Here is a tiny trained network, its code and every weight. The questions are about switching its units off for an input and a class, where a switched-off unit gives its printed mean instead of its output.

import numpy as np


def w(rows, s, z=0):
    codes = np.array(rows[::2]) - 128.0
    scale = np.full(codes.shape[1], s)
    scale[-1] = z or s
    return codes * scale


def f(y):
    return y / 2 * (1 + np.tanh(0.7978845608 * (y + 0.044715 * y**3)))


def log_softmax(a):
    a = a - a.max(-1, keepdims=True)
    return a - np.log(np.exp(a).sum(-1, keepdims=True))


def net(x, mask):
    res = np.array(x, float).reshape(1, 7) / 4 @ E
    y = f(res @ A[0][:, :-1].T + A[0][:, -1])
    res = res + np.where(mask, y, B[0][:, -1]) @ B[0][:, :-1]
    return log_softmax(res[-1] @ U[:, :-1].T + U[:, -1])


A, B = {}, {}
E = w([
[188,1,17,37,83],'x0',
[127,128,127,130,125],'x1',
[125,126,130,123,126],'x2',
[127,124,125,136,130],'x3',
[66,240,10,173,111],'x4',
[122,129,128,126,121],'x5',
[85,31,139,135,251],'x6',
],0.0086)
A[0] = w([
[156,113,29,127,107,147],'neuron 0',
[173,167,66,102,62,113],'neuron 1',
[148,78,76,55,112,217],'neuron 2',
[105,93,95,73,154,170],'neuron 3',
[101,133,194,143,218,253],'neuron 4',
[222,119,209,146,6,89],'neuron 5',
],0.014,0.0061)
B[0] = w([
[68,92,190,139,134,220],'neuron 0',
[32,103,192,73,168,208],'neuron 1',
[155,44,147,224,174,240],'neuron 2',
[137,78,44,185,116,191],'neuron 3',
[145,114,112,28,47,254],'neuron 4',
[112,147,131,204,5,202],'neuron 5',
],0.011,0.013)
U = w([
[105,174,91,117,95,248],'0',
[83,79,181,67,150,59],'1',
[94,114,115,184,132,146],'2',
[196,96,97,148,165,1],'3',
[70,248,136,126,156,81],'4',
],0.016,0.0093)

Each question gives the input, the list of numbers given to net, and the class t.
The units are the neurons (one row each of A and B). Each row of codes is followed by its name. A weight is (code - 128) times the scale printed after its matrix; where a second scale follows, it is the last column's (A, B and U).
mask holds one flag per neuron, in row order. A switched-off neuron (its flag False) gives its mean, the last column of its row in B, instead of its output. The means were averaged over made-up inputs and are rounded, as every weight is.
A unit's drop is (log p(t) with every unit on - log p(t) with that unit switched off) / (log p(t) with every unit on - log p(t) with every unit switched off).
The circuit of an input: a set's keep is (log p(t) with only the set's units on - log p(t) with every unit switched off) / (log p(t) with every unit on - log p(t) with every unit switched off). Starting from all 6 units, units are removed one at a time, each time the one whose removal leaves the highest keep (on an exact tie, the one counted first), for as long as the keep stays at least 0.8.
circuit, biggest first: the units of the circuit, biggest drop first
k most important neurons: the k neurons with the biggest drops, biggest first
drop when u is switched off: that unit's drop, to one decimal
input [1,1,-6,7,2,-2,-2], class 1: circuit, biggest first => neuron 5
input [-3,-5,-8,-6,3,4,-4], class 4: circuit, biggest first => neuron 4; neuron 2
input [2,-2,4,5,-5,-6,8], class 3: circuit, biggest first => neuron 3; neuron 1
input [-5,5,-7,-4,4,-8,-8], class 4: 2 most important neurons => neuron 4; neuron 1
input [1,4,2,1,-5,3,8], class 3: circuit, biggest first => neuron 1; neuron 0
input [7,-8,-3,-8,5,8,0], class 1: 3 most important neurons => neuron 1; neuron 0; neuron 5
input [5,0,-2,7,-6,-5,0], class 2: circuit, biggest first => neuron 5; neuron 4
input [1,0,1,4,0,-2,7], class 3: circuit, biggest first => neuron 1; neuron 0
input [2,-2,-6,-2,-8,-1,6], class 3: 3 most important neurons => neuron 1; neuron 3; neuron 0
input [8,-2,4,7,-1,-2,-8], class 2: circuit, biggest first => neuron 5; neuron 2
input [-5,8,-7,8,4,8,0], class 4: 3 most important neurons => neuron 3; neuron 2; neuron 5
input [-3,0,3,-6,2,-8,4], class 0: 3 most important neurons => neuron 1; neuron 0; neuron 2
input [-5,7,6,2,-1,3,0], class 0: 2 most important neurons => neuron 1; neuron 0
input [-7,-1,5,8,2,7,1], class 0: 3 most important neurons => neuron 4; neuron 1; neuron 0
input [7,0,-2,5,4,3,-3], class 1: 2 most important neurons => neuron 1; neuron 0
input [2,-2,1,1,-2,6,-3], class 2: 2 most important neurons => neuron 4; neuron 5
input [0,-6,7,-1,-6,-1,-5], class 0: circuit, biggest first => neuron 5
input [8,5,1,-1,-1,-8,-3], class 2: 4 most important neurons => neuron 2; neuron 4; neuron 3; neuron 5
input [-7,3,1,-5,8,1,2], class 0: 2 most important neurons => neuron 4; neuron 1
input [-5,-5,-3,-3,2,-7,0], class 4: circuit, biggest first => neuron 2
input [2,-8,0,-2,-1,-7,-4], class 2: 3 most important neurons => neuron 4; neuron 5; neuron 2
input [-5,6,-5,8,1,3,3], class 0: 2 most important neurons => neuron 1; neuron 0
input [5,3,-6,7,-4,2,0], class 2: 2 most important neurons => neuron 4; neuron 5
input [3,0,-7,-6,4,2,-3], class 1: drop when neuron 1 is switched off => 0.3
input [4,-5,2,2,-3,6,2], class 3: drop when neuron 5 is switched off => 0.1
input [7,1,0,8,-8,-5,2], class 3: drop when neuron 2 is switched off => 0.1
input [-1,-1,-7,-5,7,5,-6], class 4: drop when neuron 2 is switched off => 0.3
